Each row is followed by its class. Each block has new classes.
[ -7   4 -12  10   2   6  -3   4 -16  15 -11   8  15   3  -2 -18  -1  10
 -23   7  -1  -2  -9   0   3 -23  -2   8  -9 -10 -26  -1  -5  -1 -16 -19
 -19  16 -12   4 -12 -21 -14  24  10   7   1   3  -7  -5  17   3   0   3
 -13  -1 -18  -4   4  -1  12  -9   1 -29  -5  -1  21  -9 -16 -27   0 -35
 -13  -9 -12  -6   0   6  -6] | U
[  0  16  13   3  -8  10   3  -4   0  12 -11  14  -1   2  -9  -9   2  20
 -27   6   8   1   1   5   4   6 -16 -23  -4 -16  -4  -5  15   0 -10   0
 -11 -13  -6   1 -11 -38 -13  16  -1   7   8   3 -15 -27   6  -7   0   1
   6   7  -5 -10 -23  12   2  -6 -10   0   0  25  24 -12   9 -12  -3 -15
  -6 -21 -17 -10   7   1  -8] | K
[ -3   7  16 -15   8   2 -10  -8   3   2  -7 -26  -1   6  24  -1  -6 -15
 -35 -10  -1  18  24  -7 -13 -14  -3   4   2 -29 -14  -3 -10 -10   1  14
  -6  37   1   5   0   1   4  -9  10  -2   1  -7  19  -5  26   0   4   4
  32 -10  -9   3  -3   3  12   7   3 -32 -15  10 -26  -4  20   7  -7  10
  13   5  17 -15   6 -14 -32] | U
[ -5  -6  -2  -3  12 -14  -6   7  -8  -8   1 -13  11   5   9  -4   3  -3
   9   2  -1   3   1   2 -13 -27   6  10 -10   1  -6  -4 -11  -1   0  -3
  -7  23  -4  -6   0   6   2   4   6   3   1  -6  11   4   3   8   5   0
 -13 -17  -4   3   4  -5   1  -1  10 -12  -2   1  -3  -1  -6  -8   7   4
   5  -2  -2  -5  -3  12   7] | A
[ -6  -7 -16  -2   9 -14  -2   5  -4  -4   8 -16  17   7  10  -7  -3  -2
  12   1  -7   7 -10  -5  -7 -19  20  19  -8 -13  -7   3  -2 -11  -3   2
  -5  10  -8   4   0   2   2  -2   6  -5  21   5  12  10  -1  17  -8  -4
 -23 -16  -5   4  15  -5   3  10  12 -11  -5   4   0   5 -22   1  24  -4
 -13   2  -3  -3 -12   9  12] | A
[  3  16  20   2 -15   9   7  -6   4  11  -5  24 -19  -8 -27   0   5  23
 -33  16  10   0   4  -2  10  30 -21 -32   9   5   8   5  23   5  -7  -7
  -3 -29  -1   1  -5 -32 -18   4  -7   3  -2   0 -25 -18  -4 -35  -5   1
  12   3  -1  -2 -22   8  -4  -2 -17  19   9 -10  28  -7  14  -3 -10  -9
   3  -1 -10  14  18  -5  -4] | Y
[-15   5  -7  -4   6  -1 -18   3 -10   5  -3  -3  11   4   1 -12   3   9
 -15   1   3   8  -5  -6  -1 -22   7   5 -11 -10 -18  -5 -12  -3  -1   7
 -14  21 -10   7  -5 -10  -4  16  17  -1   6   3  10  -5  19   8   1   1
  -9  -4  -9   6   2   0   4  -2   3 -25  -4 -34   2  -5 -13 -19  -1 -13
  -1  -3  -3  -8  -3   6  -5] | V
[ -1  -1 -32   4  12  -8 -12   9  -9   3  -1 -10  17   2  11  -8  -1   0
  19   1   8 -15  -7  -4  -7 -19  20   4  -9  -5 -14  -4 -10  -3   1  -1
  -6   9  -5  -2   1  11   4  13   7   7   6  -1   9   0 -12  12   0   2
 -16  -9  -6   1   5  -5   1  -6   7  -3  31  -2   0  -5 -19 -10  10  -3
  -4  -4   1   4 -11   4   1] | A
[ -3  -7 -13   5   8  -7   2   6  -5  13  -3  -7  11   8   0   0  -8  -4
  18  -2  -5  -1  -9   3  -1 -16  10  12  -5   6  -3   3  -8  -2 -10  -1
   3  -4  -7  -6   5  18  10   3   0   1   3   0  10  10  -5   9  16  -5
 -13  -9  -5   0   2  -1  -1   1  -4  -1   0   6   5   4 -10  -5   6  -1
   1   3   8   1  -5  11  16] | N
[ -9   3   7  -3   3   3  -8   2  -5   7 -11   2   9  -4  10  -9   2   9
 -32   4   0  11   7  -9  -5 -23  -4  -2 -12 -20 -18  -2  -4   0  -6   4
 -13  22  40   3 -14 -22  -3   8  -4   6   2   1   4 -14  23   0   2   9
  10   1 -16  -1   5   4  11  -6   5 -31   2 -13  -6  -8   5 -10   8  -5
  -2  -6  -1  -5  -3  -1  -4] | U
[ -9   8  -7  -2   8 -11   3  11  -4  -1   1  -2  25 -11   4  -9   2   9
   9   7  -7   6 -16  -1 -15 -22  23  10 -12   9 -11  -9  -7  -4  -3  -4
  -6   0  -6   2  -7  -2  -6  11  10   3   5  -3   5  -3   3  11  -3  -3
 -23 -11  18  -4  14  10  -4   0   9   7   3  -4   7   0 -24   1  12 -13
  -3  -3  -3   5  -5  10  14] | A
[ -4   5  10   5 -10  12   1   0   0 -22   0  17   3  -7 -21  -2   9  16
 -18   7  -2  -4  -9   0   6  13 -10 -28   6  13   3   0  14  -4  -3  -7
  -6 -22   4   5  -6 -24  -4   6  -3   8   6   6 -18 -15   1  -9  -2   3
   2  12  -3  -4  -7   6  -3  -5  -3  10  -3  -3  32  -2   8 -10  -3 -22
  -8 -17 -10   2   9  -5   2] | Y
[  1  10  23  -6 -14  11  -5  -8   7  11  -9  11 -12  -1   0   0  -3  -4
 -44  -4   3   8  16 -10   5   9 -15 -21   2 -23   3  -3   8   8   5   7
 -13   8   3  14  -8 -12   3   5  10  -1   4  -5   4  -7  13 -12  -4  17
  30   9  -9   1 -10   8   9   2  -4 -24  -8  -2  -3  -4  26 -19   1  13
   6   3  11  -5   8 -11 -28] | K
[  3  10   3  28  -9   7  11  -1   3   7 -10  24 -15  -8 -24 -15  13  18
 -34   2   3  -4   8  -2  23  13 -22 -21  11 -14  -2  -4  11   1 -12   3
 -13  -8   2   2  -6 -37 -13  14   2  -1  -5 -19 -18 -19   8  -8   2 -16
   9  21 -10  -2  -6 -13  -4   0  -6  -6  -2  -1  20  -4  15  -9 -12 -15
  -3  -7  -7  -6   7  -1 -15] | K
[ -4 -22 -12  -9   3  -5  -9   7  -5  -7   6 -12  13  -3   3  -3   4   1
  26   3  -5  -3  -8   7  -4 -10   6  13  -8  21  -9  -2  -7   9  -6   3
   7   9  11  -8   2  18   4   0   0 -10  -8  10   5  10  -6  10  -1   0
 -11  -9  -3 -15   4  -8  -3   2  -2  11   5 -14  -5  10 -10   6   7   4
   7   2  -7   1  -3   4  16] | N
[ -6 -13  -2  -8   2  -7  -1   8  -8  -2   0  -7  14   1   8  -5  -3  -1
   6  -7  -8   3   1  -2  -7 -23   4   8  -7 -12 -23  -2  -4  -3  -6   5
 -12  24  -4   5  -5   1   3   9  10   1  10  -1   0  -1  10  16   1  -2
   5   2  -9   0   5  -4   3   2   6 -20 -10   6  -5  -1  -7  -5   2 -11
 -10   1  11  -3  -5  11  -6] | V
[ -7  -3   6  -2   2   0   2  -3   2  13  -7  -1   0   4   6 -10  -2   3
 -28  -8   5   6  16  -6  -6 -18  -4   0   2 -20 -17  -1  -5 -10   3   7
  -9  19  -3   2 -13 -13   6  10   7   1   0   1   0 -11  18   0 -14   1
  12   4   0  -2   2   0   9   3   4 -24  -7  13 -19  12   6  -7   4  -3
  22   0   4  -5  -2  -5 -14] | U
[  1  18  25   5 -11  14   5 -12  11  16  -5   9 -12  -2 -14  -5   1  11
 -36  -1   4   2   6  -7   8  13 -18 -24  18   0  -1  -6  13   1   0   1
 -12 -12  -2   3  -7 -31 -18   9  -3   6  -8   3 -12 -23  -8 -19   3   3
  10   7  -3  -4  -1   6   0  -2 -14 -32   3 -14  17  -2  14  -6 -10  -8
   6  -2  -6  -6  12  -3   5] | K
[  1   5   4   0  -8   3   1  -4   2   4  -8  10  -5   3   0   2  -6  -1
 -29   1   4   5  10   1   4  -9  -7  -8   4 -18   0   0   1   0  -2   8
 -11   5   7   6  -8  -6  -1  -2   4  -5   2   7  -1   5  10   1   1   6
   3   1  -1  -2 -23   6   6 -15  10 -15  -5  -1  -5  -7  11  -3  -3  -1
   1   4   8  -7   6  -2 -14] | Y
[ -3   2   3  -8   3   6  29  -2  -9  11 -15   4   2  15   7 -10  -3   8
 -32  -5  -1   4   6  10 -10 -18   0   1  -3 -27 -22  -7  -5  -2 -12   8
 -22  21  -1   9  -6  -8  -3  17  13   8   4   1   0 -16  29  12 -16   5
   5   5 -13  -2   2   2   7  -2   7 -44  -8   4   0   6   7 -16  -7 -10
  -6   0  -2 -11  -1   1 -24] | U
[ -6   0  -6  -3  -5  -1  -9   6 -12  14 -18   6  11   1   7  -6   5  10
 -26   3  -4   4   0   3  -2 -18   4 -10 -10 -20 -18  -8  -3   5  -1  -1
 -17   7  -7   7 -12 -23  -8   6  16   3   3   0   2 -19  19   4   1   7
  -3   5 -15  -3   6   7  12  -9   9 -22  20  -1   8  -9   1 -21  -1 -14
 -11  -7 -10  -5  -4   4  -8] | U
[ -6  -3 -15   7  12  -3  -6   1   0   2   2  -4   8   3  11   3  -9   1
   2   1  -3   2  -3  -2  -8 -10   8   8  -2  -5  -9   2   1  -2  -1  -2
   3  10  -3   8  -1   3  -3   6   9  -4   4  -8   6  -3  -1   9   1  -1
  -9  -9  -3   1   5  -3   7   5   5  -8  -1   7   5  -1  -8 -14   3  -9
  -2   0   0  -8   0   9  -4] | V
[  3  10  16   1  -7   5   4  -3   3  14 -12  17  -9  -9 -19  -6   2   7
 -32  -9   9   0   2 -10   2  23 -18 -28  12 -15  -5  -2  17   8  -9 -12
  -9 -14   0   4  26 -32 -14  12  -5   0  -5   6 -17 -26  11 -13 -15   2
   6  19   3  -8  -3   7   0  -3  -7   4  -1  -5  18   0  14  -7 -17 -14
  -3  -7 -13  -7   9  -8 -12] | K
[ 61   8   9   1   4   2 -11  -2  -6  12 -12   0   2   0   8 -11   4   5
 -37   0  -7  25   7  -6 -24 -21  -8  -2 -14 -29 -26  -9  -8  -6  -3   5
 -10  21 -10   6  -9 -20  -5  13  14  -4   6   5  13  -9  21  -6  -1   1
   9   0 -11   8  12   1   7  -2   5 -31  -5  -6   2 -10   5 -13  -5 -16
  -1  -3 -10 -13   2  -1 -17] | U
[  0   3  -4   1   5  -7  -4  -4  -8   5 -10  -1   0  -7   3 -13   3   8
 -13   5  -3   4   5 -11 -12 -14  -1  -4  -4 -12 -18   0  -9  17   6   0
  -9   7  -5   8  -4 -14 -11  14  10  -3   1  -1  -3 -16  10  -9   7   3
  -6  -4  -9   0   1   4   4  -1   0 -19  -1  -6   7   5 -23 -16   0 -24
 -10 -10  -2  -4   7   0  -4] | V
[-18 -10 -33   3   8  -4   9  10 -21   1  -1   1  25   6   6 -16   7  25
  24  14  -3 -14 -35  -2   1 -22  20  20 -16  12 -23  -1  -7  -9 -26  -4
  -6  -2 -15   0  -1  -2  -8  19  -7   2  -2  11  -9  -1   0  20  -3  -9
 -44  -5 -11   2  19  -8 -16  -6   4  12  13  -4  27   0 -37 -26  14 -34
 -21 -13 -21  11 -11  20  23] | A
[-17  -7  12  -6   9 -10  -9   6  -4 -27   1 -20  10   8  16   6   1 -21
   1  -7 -14  17  10  -2 -11 -16   8  14 -10  -6  -6  -4  -2 -13   7   6
   3  39  -5  -1   5  19  15  -4  10  -4  -5  -8  33   6  13   3  -1  -3
  13 -13   1   8   1  -9   7   4   7 -18   5  13 -31  -3   3   3   1  27
   9  10  11  -6  -2  -9 -10] | A
[-10 -20 -15  -3   8  -3  -3  10  -9  -3  -3  -3  16  -4   5 -17   3  20
  -3   5   0  -8 -14 -12  -9 -21  13   6  -5  -4 -17  -2  -1   4  -7  -1
  -8  14 -11   0  -4 -11 -10  19  12   5   7  -2  -1 -15   8   7   2  -6
 -20  -7 -13   0  10   1   4  -5   7  -8   4  -4  10  -2 -24 -18   2 -18
 -18  -7  -7   4  -7   7   9] | D

Each row is followed by its class. Each block has new classes.
[-15  20  13  -3   2  11   8   0  -1 -14   3   0 -14  -9   4   0  12 -15
  43   8  19 -30   1   0   0   8  -4  -8 -13   7  20  -1   6  10  -2  -3
  14 -12  -2  -3   4  10 -17   7  -9  -2  -4  16 -28   3  -8   1 -12  -7
  -9  21 -22   0  25   8  -8  -5   3 -15   9 -13 -19 -14 -13 -12 -12  10
  -1  22  20  -3  12   4   2] | (2)
[ -8  20  11  -1  -2   9   3   7 -15 -30  -7  -1  -5  -1  10   6  23 -11
  18  11  24 -36   1  -7  -9   4  -6  -5 -18   5   5  -2   7  16 -11 -19
  -7  -8  -3  -2   3  11 -15  -2  -8  -7  -3  31 -21  14 -11   3  -9   1
  -8  28 -32  -6  23  13  -9  -2  -3 -10  12 -13 -30  10 -19 -14  -6  16
  10   7  20  -2   8   6  -3] | (2)
[ -2  18   6   6   1 -17   1  -6   5  -6   4  -6  11  -3   9  12   0  -9
  43  -3   1 -14   6   4  11  -1  -1  -2 -15  -9  -3  -3  -2  -5  20   2
  -8  19  -4  -7  10  15   1   8   1  -6   8  13 -21   3  -9  13   3 -15
 -12  23 -23  -1   6   3   1   6   6  -2   3 -16   0  -7   0   3  -4  17
  -3   7   6  -5   2   1   3] | (3)
[ -9  28  18  -9   4   9   2  -2   0  -7   7   6 -26  -5   8   6  15 -22
  33  -1  26 -16   1   5  -5   8   3 -14 -11  11  15  -6  12  16 -18   5
  -8  -8   3   2   0   7  -3   9  -4   5   1  14 -19   1   3  -8 -13  -8
  -2  14  -7  -8  32   4  -4  -1   1 -12   4 -12 -17   1 -12 -14 -13   3
  -4  33  21 -14  11   2   4] | (2)
[ -6  28  16  -9   4  -4 -29   3  -4 -21  -3   6   2  -3   8   5   0 -14
   9   7  11 -11  -4  -2 -17 -10  -1 -13 -12   4  15  -4   3  12 -29 -10
  -8 -40   5   7  -5   6 -12   0   1  11  -7  14  -9  15  -7   0  -4  -6
   1  16  -7  -9  28   4  -6   1  -4  -9  18 -18 -21   7  -7 -20 -27  19
  -1  18  12  -7  11  10   0] | (2)
[ -5  30  19  -6  -9   1   4   6  -5 -14  -3   5  -7  -7   4   1  21 -12
  27  11  22 -31  -5  -5  -8   0  -5  -6 -13  11  22  -4   7  15 -17  -6
  -9  -9  -1   3   1   8 -23   3  -9   2   1  22 -21  10  -8   4 -11   0
 -13  23 -24  -3  28   5   0  -9  -2 -15  10 -16 -23  -5 -14 -17 -23  16
   5  21  21  -9  15  12  -4] | (2)
[ -2  11   9  -5  -5   1   1   5 -13   0   5  19 -10   1  -6  11  20  -3
  -4  -2   6 -25   2   8 -19  -6 -16  -3  -6   5  -9  -4   0  10 -15  -4
  11  22  -6   2  -8  18  41   6   8  -7   3  -8  -7   5   0  -8   8  -4
  17  34 -16 -17  -3  -4  12  17   0  -1   2 -18   7  -8  -9 -20   5   9
 -10   4  19 -21  -4 -23   0] | (10)
[ -2  21   0   3  17 -19  13 -14  -5  12  11 -12  -1  -1   7  16  -6  -7
  76   3 -11  -4   7   5  15 -12  -1 -11  -7 -13   9  -8  -2 -11  25  17
   8  29 -12 -10   6  13  -1   7  -5   8   3   7 -49  -5 -13   6  -4 -20
 -26  14 -18   8  -9   8  -1  -6   8 -10  -3 -14  21 -24   2  10 -19  10
 -18   2  -1 -10  -6  -1   1] | (3)
